Below is a small trained network, with its code and all its weights. Each question gives an input and a class and asks what happens when units are switched off, that is, made to give their printed mean instead of their output.

import numpy as np


def w(rows, s, z=0):
    codes = np.array(rows[::2]) - 128.0
    scale = np.full(codes.shape[1], s)
    scale[-1] = z or s
    return codes * scale


def f(y):
    return y / 2 * (1 + np.tanh(0.7978845608 * (y + 0.044715 * y**3)))


def log_softmax(a):
    a = a - a.max(-1, keepdims=True)
    return a - np.log(np.exp(a).sum(-1, keepdims=True))


def net(x, mask):
    res = np.array(x, float).reshape(1, 6) / 4 @ E
    y = f(res @ A[0][:, :-1].T + A[0][:, -1])
    res = res + np.where(mask, y, B[0][:, -1]) @ B[0][:, :-1]
    return log_softmax(res[-1] @ U[:, :-1].T + U[:, -1])


A, B = {}, {}
E = w([
[113,119,93,1,84,86],'x0',
[172,70,71,119,132,148],'x1',
[110,68,162,110,209,130],'x2',
[73,158,94,129,172,101],'x3',
[183,182,110,103,156,155],'x4',
[61,110,79,129,144,181],'x5',
],0.014)
A[0] = w([
[204,105,170,113,188,92,178],'N1',
[146,138,78,132,87,68,126],'N2',
[215,109,64,187,100,191,147],'N3',
[155,113,126,152,23,28,176],'N4',
[63,187,76,58,129,142,144],'N5',
[169,177,209,173,111,132,128],'N6',
[185,148,189,183,108,99,139],'N7',
[145,181,121,156,149,152,164],'N8',
[79,100,148,208,183,90,153],'N9',
[165,49,45,38,170,105,198],'N10',
[195,184,128,132,108,87,108],'N11',
[148,164,217,190,128,83,191],'N12',
[80,175,80,101,216,195,183],'N13',
[115,71,208,78,128,154,198],'N14',
[169,81,48,197,84,190,144],'N15',
[179,115,54,144,173,192,142],'N16',
[48,107,152,133,157,200,255],'N17',
[31,100,166,184,152,109,153],'N18',
[126,137,33,80,105,105,166],'N19',
[146,209,189,123,124,149,200],'N20',
[214,94,70,176,150,176,153],'N21',
[158,64,157,70,185,115,90],'N22',
[55,153,118,110,8,94,198],'N23',
],0.012,0.0072)
B[0] = w([
[220,112,118,88,126,171,198],'N1',
[92,134,205,19,97,129,173],'N2',
[74,96,131,110,137,194,210],'N3',
[152,89,229,77,91,129,229],'N4',
[65,215,120,167,91,74,205],'N5',
[214,163,167,106,145,221,204],'N6',
[159,183,163,108,157,190,204],'N7',
[103,137,128,141,158,179,170],'N8',
[144,96,110,110,254,89,203],'N9',
[166,110,59,47,90,101,252],'N10',
[130,165,214,124,136,116,183],'N11',
[193,184,160,137,192,153,222],'N12',
[78,201,90,156,156,97,208],'N13',
[197,111,50,194,88,130,197],'N14',
[17,46,146,109,145,209,203],'N15',
[67,99,120,64,159,142,187],'N16',
[115,92,69,198,146,81,221],'N17',
[172,72,123,154,206,61,205],'N18',
[59,174,127,70,87,57,209],'N19',
[125,210,161,177,130,165,196],'N20',
[80,92,102,90,120,218,201],'N21',
[186,100,47,116,92,129,185],'N22',
[111,56,232,165,64,45,231],'N23',
],0.0086,0.016)
U = w([
[83,209,123,196,113,134,11],'0',
[254,102,73,73,99,167,58],'1',
[62,80,102,88,152,233,148],'2',
[232,221,176,89,167,225,134],'3',
[106,211,46,27,140,88,3],'4',
[155,106,96,158,247,100,227],'5',
[137,104,175,68,65,84,201],'6',
[172,71,122,221,30,148,248],'7',
],0.0095,0.0018)

Each question gives the input, the list of numbers given to net, and the class t.
The units are the neurons (one row each of A and B). Each row of codes is followed by its name. A weight is (code - 128) times the scale printed after its matrix; where a second scale follows, it is the last column's (A, B and U).
mask holds one flag per neuron, in row order. A switched-off neuron (its flag False) gives its mean, the last column of its row in B, instead of its output. The means were averaged over made-up inputs and are rounded, as every weight is.
A unit's drop is (log p(t) with every unit on - log p(t) with that unit switched off) / (log p(t) with every unit on - log p(t) with every unit switched off).
The circuit of an input: a set's keep is (log p(t) with only the set's units on - log p(t) with every unit switched off) / (log p(t) with every unit on - log p(t) with every unit switched off). Starting from the 12 units with the biggest drops (on a tie, the unit counted first), units are removed one at a time, each time the one whose removal leaves the highest keep (on an exact tie, the one counted first), for as long as the keep stays at least 0.8.
units of the circuit, in order: the units of the circuit, biggest drop first
top k neurons: the k neurons with the biggest drops, biggest first
drop when u is switched off: that unit's drop, to one decimal
input [-4,7,6,7,1,7], class 5: units of the circuit, in order : [N9]
input [3,2,-2,-3,-5,8], class 7: units of the circuit, in order : [N17; N23]
input [-3,-8,-8,-5,-7,5], class 7: units of the circuit, in order : [N23; N19]
input [2,-1,5,7,3,-7], class 1: units of the circuit, in order : [N1; N22]
input [-6,4,6,1,-2,6], class 5: top 2 neurons : [N18; N9]
input [-1,0,6,-6,-5,-1], class 1: top 4 neurons : [N14; N22; N1; N13]
input [0,8,-7,-6,-8,-5], class 6: top 3 neurons : [N4; N23; N2]
input [6,8,-2,-8,-1,-3], class 6: top 2 neurons : [N19; N4]
input [2,0,-2,7,0,8], class 4: top 2 neurons : [N19; N20]
input [4,7,-3,-2,7,0], class 4: top 2 neurons : [N19; N10]
input [-2,1,-6,-6,-5,4], class 2: top 2 neurons : [N15; N3]
input [-1,8,2,2,7,-5], class 2: top 3 neurons : [N21; N16; N3]
input [7,2,-5,8,-3,1], class 6: drop when N23 is switched off : 1.4
input [2,8,-8,-1,2,6], class 2: top neuron : [N15]
input [2,-7,-2,7,-4,-1], class 6: drop when N23 is switched off : 2.5
input [-5,5,-3,-4,8,-3], class 2: drop when N22 is switched off : 0.0
input [5,-7,4,0,-2,1], class 7: drop when N2 is switched off : 0.1
